array([[4399, 9074, 9489, 9167, 2562, 6594, 9116],
       [3798, 8401, 9595, 8541, 3166, 6915, 8222]]): 6915

array([6, 4, 5, 0, 8]): 0

array([733, 659, 810, 640, 249, 960, 992]): 960

array([  6,   4,  -4,  20, -28,  27,  21]): 27

array([ 44, -16, -42,  10]): -42

array([8257, 3892, 2310, 8826]): 2310

array([[7388, 5504, 4942, 4942, 8310, 5924],
       [3020, 6115, 4633, 4633, 6041, 3601]]): 6041
---
107,235,56,103
181,93,119,181
141,95,121,139
Answer: 235, 56

45,72,20,18,38,55,26
44,75,30,29,38,63,33
Answer: 75, 18

37,-4,39,-34,4,-29
-29,-21,6,-48,-21,-8
Answer: 39, -48

4960,7508,3443,2657
3351,5266,4538,4940
3308,9748,3427,3187
Answer: 9748, 2657

6261,7829,4811,5598,8872,1277 Answer: 8872, 1277

9750,8352,8235,5646,4743,6498,6659
6830,6732,5559,3203,8144,8046,6180
Answer: 9750, 3203
---
[-15 -42  38 -34  -3]
-15

[  6  76 141  19 248  80]
80

[[79 37 96 33 36 69]
 [ 3 46  8 89 63 22]
 [93 24 51 15  8 98]]
93

[[-38 -22 -32  12  34   5 -32]
 [-40 -33 -32   8 -31  15 -28]]
12

[22 36 86 19 77 62]
62

[[  9  -4  12   5]
 [  9 -47 -16  27]
 [  1  10   1  11]]
11

[-122   66 -657  -34  724]
-34

[ 691 -763 -105 -112 -307  338]
-105
---
[[15.19, 17.74, -13.77, -4.17, -6.38, 17.65, 8.77], [-5.35, -10.18, 23.41, -0.41, 13.54, -16.02, -15.11], [6.40, 8.16, -17.22, -5.46, -6.27, 10.85, 8.42]] ==> 8.42
[[0.013, 0.056, 0.073, 0.005, 0.062, 0.058], [0.108, -0.148, 0.227, 0.104, -0.114, -0.052], [0.118, 0.074, 0.009, 0.100, 0.081, 0.068]] ==> 0.068
[[-2.19, -2.31, 0.55, 1.04, -2.00], [0.81, 0.83, -1.67, -0.26, 1.58], [0.30, 0.26, -1.30, -0.66, 1.46]] ==> 1.46
[[21.718, -6.830, -3.991, -21.771, 24.171, 2.471, 3.959], [4.972, -2.073, -1.372, -5.760, 5.577, 0.222, 0.589], [4.271, -1.874, -1.263, -5.090, 4.800, 0.128, 0.448]] ==> 0.448
[[0.145, -0.107, 0.163, 0.167, -0.011], [0.003, -0.199, -0.186, 0.073, 0.028], [0.114, -0.081, -0.022, 0.157, 0.056]] ==> 0.056
[[1.530, -1.467, -0.103, -1.169], [-0.077, 1.311, -0.248, -1.501], [1.443, -2.065, -1.704, 0.371]] ==> 0.371
---
[-274, 944, -966, -925, -201, 188] >> 188
[56, 4, 80, 40] >> 40
[100, 192, 49, 173] >> 173
[4, 6, 2, 3, 3, 7, 5] >> 5
[8421, 3805, 2382, 6480, 6925, 3574] >> 3574
[9, 8, 8, 9, 0, 4, 3] >> 3
[7881, 3374, 4078, 1761, 8958, 5745] >> 5745
[109, 152, 19, 226, 5, 62] >> 62
---
24.0,-45.1,-8.2,-32.4,-66.7
19.0,4.7,-13.5,44.2,39.7
-39.1,-0.6,-11.7,26.0,-38.9
value -39.1

-34.9,-36.1,53.1,-19.9,8.6,-49.5,13.8
50.3,-34.5,-54.2,3.6,-30.3,-6.5,-22.3
20.1,26.1,64.8,25.5,-3.0,-11.8,-46.7
value 20.1

-38.1,-49.7,-16.5,-32.5,10.8
-44.0,-55.2,-70.4,-5.5,50.3
-27.4,13.2,1.7,43.0,20.5
value -27.4

-13.3,8.3,-3.4,-5.8
-21.0,11.8,-2.9,4.5
-65.8,13.4,33.5,23.7
value -65.8

-19.4,59.4,-0.9,74.4,64.8,17.2,11.8
46.0,-18.5,47.8,-57.6,8.9,27.2,-0.2
54.7,-2.2,28.9,6.8,-29.6,20.0,47.4
value 54.7

51.1,42.4,39.4,-53.6
-8.4,5.5,-38.5,22.2
35.9,20.3,56.8,-49.6
value 35.9

-0.1,52.0,47.1,-66.3,-29.8,-51.4
-9.2,73.1,-21.6,-8.0,-48.9,73.7
-13.8,-11.2,-38.7,21.1,-68.1,32.0
value -13.8

-73.2,-50.8,31.4,-48.3,24.5,1.1
-37.2,5.4,-4.4,4.0,19.8,-1.0
-0.3,0.7,16.1,13.2,-4.1,-0.6
value -0.3
---
[17.2, 47.2, -28.1, -50.5, 68.5, -15.9, 49.9] gives -50.5, 68.5
[10.6, 17.6, -42.2, -60.6, -52.4, 4.9, -15.6] gives -60.6, 17.6
[-4.5, 11.1, -55.8, -7.1, -10.8] gives -55.8, 11.1
[-70.8, 43.9, -47.5, 41.1, 26.7] gives -47.5, 43.9
[15.1, -4.9, 52.9, 12.3, 14.7] gives 52.9, 52.9
[21.6, -2.8, -16.5, -67.7, -18.2, 25.2, 20.0] gives -67.7, 25.2
[-47.1, -18.4, -38.0, -15.5, 65.0] gives -38.0, 65.0
[-36.8, 1.7, -62.5, 64.9, -7.2] gives -62.5, 64.9
[[60.7, 29.2, 4.9, 53.0, 38.4, 53.1, 3.6], [32.2, 26.8, 8.4, 37.4, 37.1, 28.9, 11.7], [28.8, 39.2, 13.9, 69.8, 40.7, 23.5, 4.9]] gives 37.4, 69.8
---
3.35,-5.99,-10.08,-9.58
11.82,9.60,-10.54,-9.74
-> -9.58

-120.2,-54.2,-188.8,128.6,34.3 -> 128.6

-159.611,75.653,26.433,-139.229,124.689,11.588 -> -139.229

1.5,-15.0,-10.8,17.8 -> 17.8

12.31,-3.11,-10.84,6.08,20.27,2.61
-11.79,-8.10,-7.56,-14.50,-16.78,-4.10
0.62,10.33,-0.84,3.04,-12.50,-19.45
-> 6.08

-9.275,-11.040,49.186,127.111,-179.209,194.595,-91.004 -> 127.111

-182.26,-142.06,76.63,193.23
-85.51,-80.97,91.67,90.82
-> 193.23
